a = 105,142,117,141,122,120,128,119,140,117
a[0] -> 105
a[-1] -> 117
a[8] -> 140
a[7] -> 119

x = array([154, 128, 112, 132, 105, 149, 135, 125, 142, 141])
x[0]: 154
x[5]: 149
x[9]: 141
x[8]: 142
x[2]: 112

B =
[[109 105 143 104 137 108]
 [128 116 145 108 148 121]]
Rows and columns are counted from 0.
(0, 0) => 109
(1, 4) => 148
(1, 0) => 128
(0, 4) => 137

A = [146 140 103 121 128]
A[-5] -> 146
A[-4] -> 140
A[3] -> 121

m = [107 101 128 153 135 151 101 119 103]
m[0]	107
m[5]	151
m[2]	128

arr =
[[110 130 128 136 108 133 109 108 129 107 108 133 132 138 125]
 [135 126 128 124 135 126 135 135 126 136 136 125 127 124 129]
 [108 131 128 137 106 134 107 106 130 105 106 134 132 139 125]
 [129 134 126 131 129 125 130 129 134 129 129 133 127 130 130]]
arr[0,0] -> 110
arr[2,6] -> 107
arr[1,6] -> 135
arr[2,13] -> 139
arr[3,5] -> 125
arr[3,7] -> 129
arr[0] -> [110, 130, 128, 136, 108, 133, 109, 108, 129, 107, 108, 133, 132, 138, 125]
arr[0,10] -> 108
arr[1,7] -> 135
arr[2,11] -> 134
arr[2,0] -> 108
arr[2,4] -> 106
arr[1] -> [135, 126, 128, 124, 135, 126, 135, 135, 126, 136, 136, 125, 127, 124, 129]
arr[3,8] -> 134
arr[3,1] -> 134
arr[0,2] -> 128
arr[3,14] -> 130
arr[0,11] -> 133
arr[:, 14] -> [125, 129, 125, 130]

W = 128  137  139  132  145  130  112  121  122  155
W[0]	128
W[5]	130

M = [ 99 156 146 157]
M[0] = 99
M[2] = 146
M[3] = 157

grid = array([149, 119, 120, 149, 127, 148, 148])
grid[-7] = 149
grid[5] = 148
grid[-4] = 149

X = [[129, 122, 127, 142, 131, 129, 119, 125, 128, 123, 127, 124], [130, 130, 129, 132, 131, 131, 124, 127, 122, 131, 127, 133], [124, 123, 130, 131, 109, 120, 121, 126, 144, 131, 142, 104]]
Indices start at 0.
(0, 0): 129
(2, 10): 142
(1, 10): 127
(0, 11): 124
(0, 4): 131
(1, 6): 124
(0, 10): 127
(1, 11): 133
(0, 1): 122
(0, 6): 119
(0, 7): 125
(2, 4): 109
(2, 6): 121
(0, 8): 128
(1, 9): 131

data =
[[133, 134, 134, 120],
 [132, 145, 145, 112],
 [145, 111, 111, 129],
 [142, 139, 139, 132],
 [139, 131, 131, 136],
 [126, 151, 151, 124],
 [125, 147, 147, 122],
 [144, 113, 113, 119],
 [154, 131, 131, 118],
 [141, 152, 152, 124]]
data[0, 0] => 133
data[1] => [132, 145, 145, 112]
data[8, 0] => 154
data[0, 2] => 134
data[5, 3] => 124
data[9, 2] => 152
data[7, 1] => 113
data[:, 0] => [133, 132, 145, 142, 139, 126, 125, 144, 154, 141]
data[7, 2] => 113
data[4, 0] => 139
data[2, 0] => 145
data[:, 2] => [134, 145, 111, 139, 131, 151, 147, 113, 131, 152]
data[8, 3] => 118
data[1, 0] => 132
data[1, 3] => 112
data[7, 0] => 144
data[6, 3] => 122
data[0, 1] => 134
data[2, 3] => 129
data[5] => [126, 151, 151, 124]
data[9, 1] => 152
